Here is a tiny trained network, its code and every weight. The questions are about switching its units off for an input and a class, where a switched-off unit gives its printed mean instead of its output.

import numpy as np


def w(rows, s, z=0):
    codes = np.array(rows[::2]) - 128.0
    scale = np.full(codes.shape[1], s)
    scale[-1] = z or s
    return codes * scale


def f(y):
    return y / 2 * (1 + np.tanh(0.7978845608 * (y + 0.044715 * y**3)))


def log_softmax(a):
    a = a - a.max(-1, keepdims=True)
    return a - np.log(np.exp(a).sum(-1, keepdims=True))


def net(x, mask):
    res = np.array(x, float).reshape(1, 5) / 4 @ E
    y = f(res @ A[0][:, :-1].T + A[0][:, -1])
    res = res + np.where(mask, y, B[0][:, -1]) @ B[0][:, :-1]
    return log_softmax(res[-1] @ U[:, :-1].T + U[:, -1])


A, B = {}, {}
E = w([
[145,119,78,158],'x0',
[194,90,98,129],'x1',
[170,221,76,117],'x2',
[98,87,135,3],'x3',
[181,119,204,127],'x4',
],0.0076)
A[0] = w([
[150,152,114,190,84],'neuron 1',
[117,94,187,144,109],'neuron 2',
[191,55,94,86,120],'neuron 3',
[201,168,171,173,119],'neuron 4',
[153,153,99,133,15],'neuron 5',
[248,173,173,129,123],'neuron 6',
[127,106,113,208,243],'neuron 7',
[79,87,172,124,133],'neuron 8',
[71,54,206,136,123],'neuron 9',
[38,158,162,94,4],'neuron 10',
[104,86,61,174,166],'neuron 11',
[200,170,104,227,89],'neuron 12',
[134,57,96,119,221],'neuron 13',
[193,83,92,142,139],'neuron 14',
[75,155,165,158,3],'neuron 15',
[209,165,120,64,108],'neuron 16',
[95,171,134,137,210],'neuron 17',
[174,143,130,236,49],'neuron 18',
[164,121,4,117,142],'neuron 19',
[210,126,100,131,96],'neuron 20',
[152,142,117,178,116],'neuron 21',
[101,118,87,72,220],'neuron 22',
[141,96,101,123,204],'neuron 23',
[146,116,175,162,139],'neuron 24',
[124,114,119,157,104],'neuron 25',
[86,181,158,102,64],'neuron 26',
[84,104,129,153,65],'neuron 27',
[105,161,136,161,8],'neuron 28',
[137,60,173,130,114],'neuron 29',
],0.013,0.0049)
B[0] = w([
[177,108,112,143,181],'neuron 1',
[121,97,171,168,161],'neuron 2',
[222,252,152,103,174],'neuron 3',
[120,33,122,146,202],'neuron 4',
[128,108,184,119,126],'neuron 5',
[86,11,137,86,214],'neuron 6',
[132,196,37,172,238],'neuron 7',
[96,154,145,164,177],'neuron 8',
[83,90,160,201,212],'neuron 9',
[50,177,195,77,153],'neuron 10',
[76,82,114,154,191],'neuron 11',
[198,55,61,161,253],'neuron 12',
[183,236,98,170,192],'neuron 13',
[160,195,163,98,175],'neuron 14',
[173,135,196,114,125],'neuron 15',
[159,129,91,52,174],'neuron 16',
[65,99,97,95,182],'neuron 17',
[219,122,102,212,219],'neuron 18',
[108,109,68,130,212],'neuron 19',
[131,172,147,89,166],'neuron 20',
[156,122,98,145,174],'neuron 21',
[101,192,33,148,196],'neuron 22',
[139,190,101,139,168],'neuron 23',
[118,99,150,169,163],'neuron 24',
[137,123,132,140,132],'neuron 25',
[115,108,178,82,144],'neuron 26',
[141,98,172,143,126],'neuron 27',
[174,108,170,112,123],'neuron 28',
[177,159,191,165,174],'neuron 29',
],0.02,0.0073)
U = w([
[181,83,110,138,44],'0',
[72,142,172,72,9],'1',
[85,108,92,134,250],'2',
[100,121,205,195,37],'3',
[128,138,95,126,255],'4',
[143,38,131,7,44],'5',
[163,144,147,65,202],'6',
],0.011,0.0032)

Each question gives the input, the list of numbers given to net, and the class t.
The units are the neurons (one row each of A and B). Each row of codes is followed by its name. A weight is (code - 128) times the scale printed after its matrix; where a second scale follows, it is the last column's (A, B and U).
mask holds one flag per neuron, in row order. A switched-off neuron (its flag False) gives its mean, the last column of its row in B, instead of its output. The means were averaged over made-up inputs and are rounded, as every weight is.
A unit's drop is (log p(t) with every unit on - log p(t) with that unit switched off) / (log p(t) with every unit on - log p(t) with every unit switched off).
The circuit of an input: a set's keep is (log p(t) with only the set's units on - log p(t) with every unit switched off) / (log p(t) with every unit on - log p(t) with every unit switched off). Starting from the 12 units with the biggest drops (on a tie, the unit counted first), units are removed one at a time, each time the one whose removal leaves the highest keep (on an exact tie, the one counted first), for as long as the keep stays at least 0.8.
units of the circuit, in order: the units of the circuit, biggest drop first
most important unit: the unit with the biggest drop
top k neurons: the k neurons with the biggest drops, biggest first
drop of u: that unit's drop, to one decimal
input [-6,4,-4,6,-6], class 4: units of the circuit, in order	[neuron 22; neuron 13]
input [-7,-1,-5,5,-7], class 1: most important unit	neuron 10
input [3,1,8,7,5], class 5: units of the circuit, in order	[neuron 6; neuron 16]
input [-8,2,0,5,1], class 1: units of the circuit, in order	[neuron 12; neuron 18; neuron 7]
input [-7,-3,-4,1,-6], class 1: units of the circuit, in order	[neuron 10; neuron 12]
input [-6,-1,2,1,0], class 1: top 3 neurons	[neuron 12; neuron 18; neuron 7]
input [2,-3,5,4,1], class 5: units of the circuit, in order	[neuron 7; neuron 18]
input [6,0,7,6,5], class 6: units of the circuit, in order	[neuron 3; neuron 12]
input [-5,8,7,7,8], class 5: top 2 neurons	[neuron 6; neuron 16]
input [7,-3,8,-3,-1], class 0: drop of neuron 12	0.2
input [-8,-1,5,-5,6], class 5: drop of neuron 6	0.3
input [-6,5,4,5,2], class 6: drop of neuron 12	0.1
input [-8,0,3,0,1], class 5: drop of neuron 7	0.1
input [-8,5,3,6,8], class 5: units of the circuit, in order	[neuron 6]
